Here is a tiny trained network, its code and every weight. The questions are about switching its units off for an input and a target symbol, where a switched-off unit gives its printed mean instead of its output.

import numpy as np


def w(rows, s, z=0):
    codes = np.array(rows[::2]) - 128.0
    scale = np.full(codes.shape[1], s)
    scale[-1] = z or s
    return codes * scale


def norm(h):
    return h / np.sqrt((h * h).mean(-1, keepdims=True) + 1e-5)


def f(y):
    return y / 2 * (1 + np.tanh(0.7978845608 * (y + 0.044715 * y**3)))


def softmax(a):
    e = np.exp(a - a.max(-1, keepdims=True))
    return e / e.sum(-1, keepdims=True)


def log_softmax(a):
    a = a - a.max(-1, keepdims=True)
    return a - np.log(np.exp(a).sum(-1, keepdims=True))


def net(x, mask):
    ids = ['ΓΔΛΦηθξτψω'.index(c) for c in x.split()]
    T = len(ids)
    res = E[ids] + P[:T]
    u = 0
    for l in range(2):
        r = norm(res)
        for j in range(2):
            rows = slice(4 * j, 4 * j + 4)
            q, k, v = (r @ M[l][rows].T for M in (Q, K, V))
            z = softmax(np.where(np.tri(T) > 0, q @ k.T / 4**0.5, -1e9)) @ v
            o = O[l][rows]
            res = res + np.where(mask[u + j], z, o[:, -1]) @ o[:, :-1]
        u += 2
        y = f(norm(res) @ A[l][:, :-1].T + A[l][:, -1])
        res = res + np.where(mask[u : u + 12], y, B[l][:, -1]) @ B[l][:, :-1]
        u += 12
    return log_softmax(norm(res)[-1] @ U[:, :-1].T + U[:, -1])


Q, K, V, O, A, B = {}, {}, {}, {}, {}, {}
E = w([
[137,108,116,106,62,68,144],'Γ',
[154,64,126,118,82,130,143],'Δ',
[145,124,152,88,48,90,103],'Λ',
[163,46,115,137,104,167,149],'Φ',
[110,57,67,135,161,141,186],'η',
[107,64,111,83,133,125,190],'θ',
[184,48,124,153,71,153,112],'ξ',
[59,148,34,104,7,206,140],'τ',
[182,180,158,54,191,86,175],'ψ',
[54,128,150,168,181,117,123],'ω',
],0.021)
P = w([
[152,157,129,148,121,102,153],'0',
[101,64,222,106,44,196,205],'1',
[98,27,142,95,101,166,145],'2',
[83,60,70,99,173,126,88],'3',
[113,143,156,241,10,126,208],'4',
[184,144,140,184,76,165,151],'5',
[175,140,59,140,156,101,98],'6',
[89,156,166,165,36,155,133],'7',
[157,138,146,180,58,166,161],'8',
[179,99,98,104,176,182,17],'9',
[92,122,82,162,115,129,160],'10',
[142,140,165,162,61,192,159],'11',
[186,204,80,107,123,57,100],'12',
],0.011)
Q[0] = w([
[2,125,127,107,110,245,92],'L0H0',
[2,100,184,190,98,125,127],'L0H0',
[17,69,166,183,78,123,51],'L0H0',
[144,71,115,2,169,145,71],'L0H0',
[61,124,118,84,31,155,195],'L0H1',
[80,112,98,201,79,122,105],'L0H1',
[167,46,101,68,131,178,119],'L0H1',
[112,82,90,51,129,172,62],'L0H1',
],0.0091)
K[0] = w([
[89,156,114,191,50,72,236],'L0H0',
[136,195,193,155,64,113,235],'L0H0',
[96,196,115,217,99,129,254],'L0H0',
[208,163,9,164,211,42,47],'L0H0',
[135,107,114,179,67,176,220],'L0H1',
[48,93,173,143,52,138,102],'L0H1',
[198,125,52,159,106,125,69],'L0H1',
[124,175,51,137,139,60,82],'L0H1',
],0.0088)
V[0] = w([
[105,130,104,81,70,227,178],'L0H0',
[176,102,5,198,165,148,186],'L0H0',
[129,134,108,47,192,65,187],'L0H0',
[51,118,146,175,142,93,139],'L0H0',
[132,72,208,201,119,79,94],'L0H1',
[146,130,153,20,146,147,113],'L0H1',
[108,178,106,127,55,122,138],'L0H1',
[168,78,254,119,160,72,83],'L0H1',
],0.009)
O[0] = w([
[128,183,6,49,163,83,88,232],'L0H0',
[27,142,154,177,7,2,245,160],'L0H0',
[157,182,87,115,29,187,142,50],'L0H0',
[213,139,220,57,105,78,198,253],'L0H0',
[80,112,138,111,158,122,83,163],'L0H1',
[153,239,89,42,161,74,175,46],'L0H1',
[150,16,86,94,114,124,94,172],'L0H1',
[79,123,203,62,200,186,155,37],'L0H1',
],0.0069,0.0051)
A[0] = w([
[78,210,164,149,236,104,140,241],'L0N0',
[124,134,143,61,147,135,138,10],'L0N1',
[170,204,49,68,62,168,182,178],'L0N2',
[39,142,196,183,211,107,57,201],'L0N3',
[192,89,97,98,152,106,240,201],'L0N4',
[214,249,180,130,178,60,171,3],'L0N5',
[195,150,113,129,134,128,219,96],'L0N6',
[152,111,73,142,182,117,155,67],'L0N7',
[185,225,119,35,161,85,172,131],'L0N8',
[147,73,113,143,162,121,193,91],'L0N9',
[188,165,143,117,96,96,116,98],'L0N10',
[87,110,200,193,172,142,80,204],'L0N11',
],0.011,0.0053)
B[0] = w([
[42,65,98,157,200,50,146,232],'L0N0',
[160,71,149,129,116,113,83,119],'L0N1',
[76,2,120,196,159,192,48,212],'L0N2',
[79,104,105,99,229,43,239,254],'L0N3',
[192,124,178,133,96,128,73,208],'L0N4',
[166,100,66,218,223,172,68,139],'L0N5',
[166,98,167,156,130,84,144,142],'L0N6',
[181,174,146,144,145,156,149,133],'L0N7',
[162,29,143,228,201,137,120,139],'L0N8',
[146,177,170,78,85,137,77,157],'L0N9',
[210,81,185,108,108,159,139,135],'L0N10',
[93,168,45,40,211,80,176,218],'L0N11',
],0.0094,0.0097)
Q[1] = w([
[80,88,153,99,124,172,18],'L1H0',
[48,147,84,44,72,174,110],'L1H0',
[176,79,165,136,87,2,186],'L1H0',
[67,178,44,169,18,170,98],'L1H0',
[115,174,45,120,142,78,39],'L1H1',
[22,184,31,69,79,105,173],'L1H1',
[57,135,50,107,224,245,128],'L1H1',
[187,53,192,112,76,162,108],'L1H1',
],0.0082)
K[1] = w([
[182,101,171,156,100,205,138],'L1H0',
[123,114,89,137,32,184,194],'L1H0',
[94,254,159,218,133,69,123],'L1H0',
[68,84,141,135,21,198,128],'L1H0',
[37,99,45,152,69,184,125],'L1H1',
[29,159,123,132,96,86,192],'L1H1',
[79,130,79,50,174,170,124],'L1H1',
[160,138,128,197,150,90,65],'L1H1',
],0.0096)
V[1] = w([
[123,18,44,122,84,110,145],'L1H0',
[117,3,175,163,146,126,115],'L1H0',
[97,105,83,225,209,57,149],'L1H0',
[150,162,126,201,156,176,156],'L1H0',
[165,213,85,193,141,166,172],'L1H1',
[166,77,48,134,52,135,67],'L1H1',
[91,114,149,155,50,193,219],'L1H1',
[177,34,192,199,123,49,93],'L1H1',
],0.0076)
O[1] = w([
[111,112,119,122,179,125,173,252],'L1H0',
[96,153,148,160,205,140,126,222],'L1H0',
[81,71,206,6,146,159,119,255],'L1H0',
[109,73,123,107,110,141,75,75],'L1H0',
[61,57,124,104,78,134,153,41],'L1H1',
[189,143,171,125,126,104,129,179],'L1H1',
[98,110,171,137,137,104,88,114],'L1H1',
[157,115,133,132,154,169,127,235],'L1H1',
],0.013,0.0069)
A[1] = w([
[151,164,151,135,114,121,132,95],'L1N0',
[125,82,130,130,59,191,160,211],'L1N1',
[85,122,47,155,74,158,108,254],'L1N2',
[173,133,95,104,144,143,68,88],'L1N3',
[108,100,69,113,93,249,115,181],'L1N4',
[141,111,170,173,118,61,77,105],'L1N5',
[176,114,195,144,158,81,125,96],'L1N6',
[114,165,72,140,148,139,191,251],'L1N7',
[117,156,140,150,149,79,78,143],'L1N8',
[105,118,98,131,69,200,151,186],'L1N9',
[94,140,210,131,189,85,185,231],'L1N10',
[143,113,147,129,138,79,124,71],'L1N11',
],0.014,0.0048)
B[1] = w([
[13,148,194,91,88,169,185,128],'L1N0',
[112,199,176,208,77,73,110,167],'L1N1',
[24,191,151,172,167,134,1,172],'L1N2',
[143,142,36,40,117,104,206,147],'L1N3',
[91,230,140,217,78,87,67,169],'L1N4',
[112,47,116,109,129,178,178,155],'L1N5',
[149,161,167,120,59,203,161,193],'L1N6',
[87,130,231,60,136,53,61,189],'L1N7',
[66,172,111,162,134,235,166,135],'L1N8',
[171,165,151,220,54,61,48,146],'L1N9',
[12,155,41,116,133,158,125,252],'L1N10',
[178,149,128,153,70,131,131,141],'L1N11',
],0.0086,0.013)
U = w([
[123,227,165,178,184,128,198,43],'Γ',
[210,209,63,90,191,101,92,173],'Δ',
[196,15,28,105,73,45,127,231],'Λ',
[57,127,83,140,122,218,150,45],'Φ',
[147,119,254,40,127,93,50,169],'η',
[131,150,126,155,169,132,151,70],'θ',
[74,35,149,199,45,53,218,82],'ξ',
[99,164,128,185,131,80,8,230],'τ',
[122,28,142,197,243,189,90,8],'ψ',
[56,130,134,102,223,69,192,254],'ω',
],0.0066,0.0037)

Each question gives the input, a string of symbols that net reads in full, and the target symbol t.
The units are the heads (4 rows each of Q, K, V and O) and the neurons (one row each of A and B). Each row of codes is followed by its name. A weight is (code - 128) times the scale printed after its matrix; where a second scale follows, it is the last column's (O, A, B and U).
mask holds one flag per unit, layer by layer, with each layer's heads first. A switched-off unit (its flag False) gives its mean, the last column of its rows in O or B, instead of its output. The means were averaged over made-up inputs and are rounded, as every weight is.
A unit's drop is (log p(t) with every unit on - log p(t) with that unit switched off) / (log p(t) with every unit on - log p(t) with every unit switched off).
most important unit: the unit with the biggest drop
k most important neurons: the k neurons with the biggest drops, biggest first
heads that matter: for each layer, one digit per head in row order, 1 if its drop is at least 0.15 and else 0, layers parted by /
input η ω η Λ, target ξ: most important unit -> L0H0
input ω τ η ω θ Δ τ ξ Λ ξ ω ψ, target ψ: heads that matter -> 01 / 00
input ω ω θ Γ Λ τ η τ ω ψ Γ, target Λ: heads that matter -> 01 / 00
input ω Δ ω η Δ ψ Λ ψ ξ Φ, target Δ: 3 most important neurons -> [L0N3; L0N0; L0N2]
input ω Λ ω ξ ω η, target η: heads that matter -> 00 / 00
input Λ τ Δ η Λ, target Λ: 2 most important neurons -> [L0N3; L0N0]
input θ θ ω η Φ τ Δ Δ, target Φ: heads that matter -> 10 / 11
input Φ η Γ Λ ω Φ η, target Δ: heads that matter -> 10 / 00
input θ τ η ω ω ω θ Φ η θ, target ψ: heads that matter -> 11 / 10
input Δ θ ω θ, target Γ: heads that matter -> 10 / 11
input τ Δ ω τ τ τ θ θ τ ω Δ ξ, target Λ: heads that matter -> 11 / 01
input θ ω Λ, target ψ: heads that matter -> 11 / 10
input ω ω ω η, target η: heads that matter -> 10 / 00
input ξ Γ ψ τ ω Λ θ τ Γ ψ θ τ Λ, target τ: 2 most important neurons -> [L0N3; L0N2]
input ξ Γ Λ ω ω η, target Δ: heads that matter -> 11 / 00
input Φ ω ω η, target Φ: 4 most important neurons -> [L0N11; L0N3; L0N4; L0N0]
input ω ξ η Δ, target η: heads that matter -> 10 / 00
input η τ τ η η θ ω η, target ξ: heads that matter -> 11 / 01
input ω ω θ ψ τ τ τ θ Λ, target Λ: most important unit -> L0H1
input τ ω ω τ ξ, target η: most important neuron -> [L0N2]
input τ ω ω ω ω ω Λ Φ ξ ω Λ ψ, target ψ: 2 most important neurons -> [L0N5; L0N8]
input η τ ψ η, target ξ: 2 most important neurons -> [L0N3; L0N0]
input Λ τ η Δ, target Δ: 2 most important neurons -> [L0N3; L0N0]
input η ξ θ, target ξ: 3 most important neurons -> [L0N3; L0N0; L0N11]
input Λ ω ω Λ, target Δ: 2 most important neurons -> [L0N3; L0N0]
input Γ τ τ τ Φ, target Λ: 3 most important neurons -> [L0N3; L0N0; L1N2]
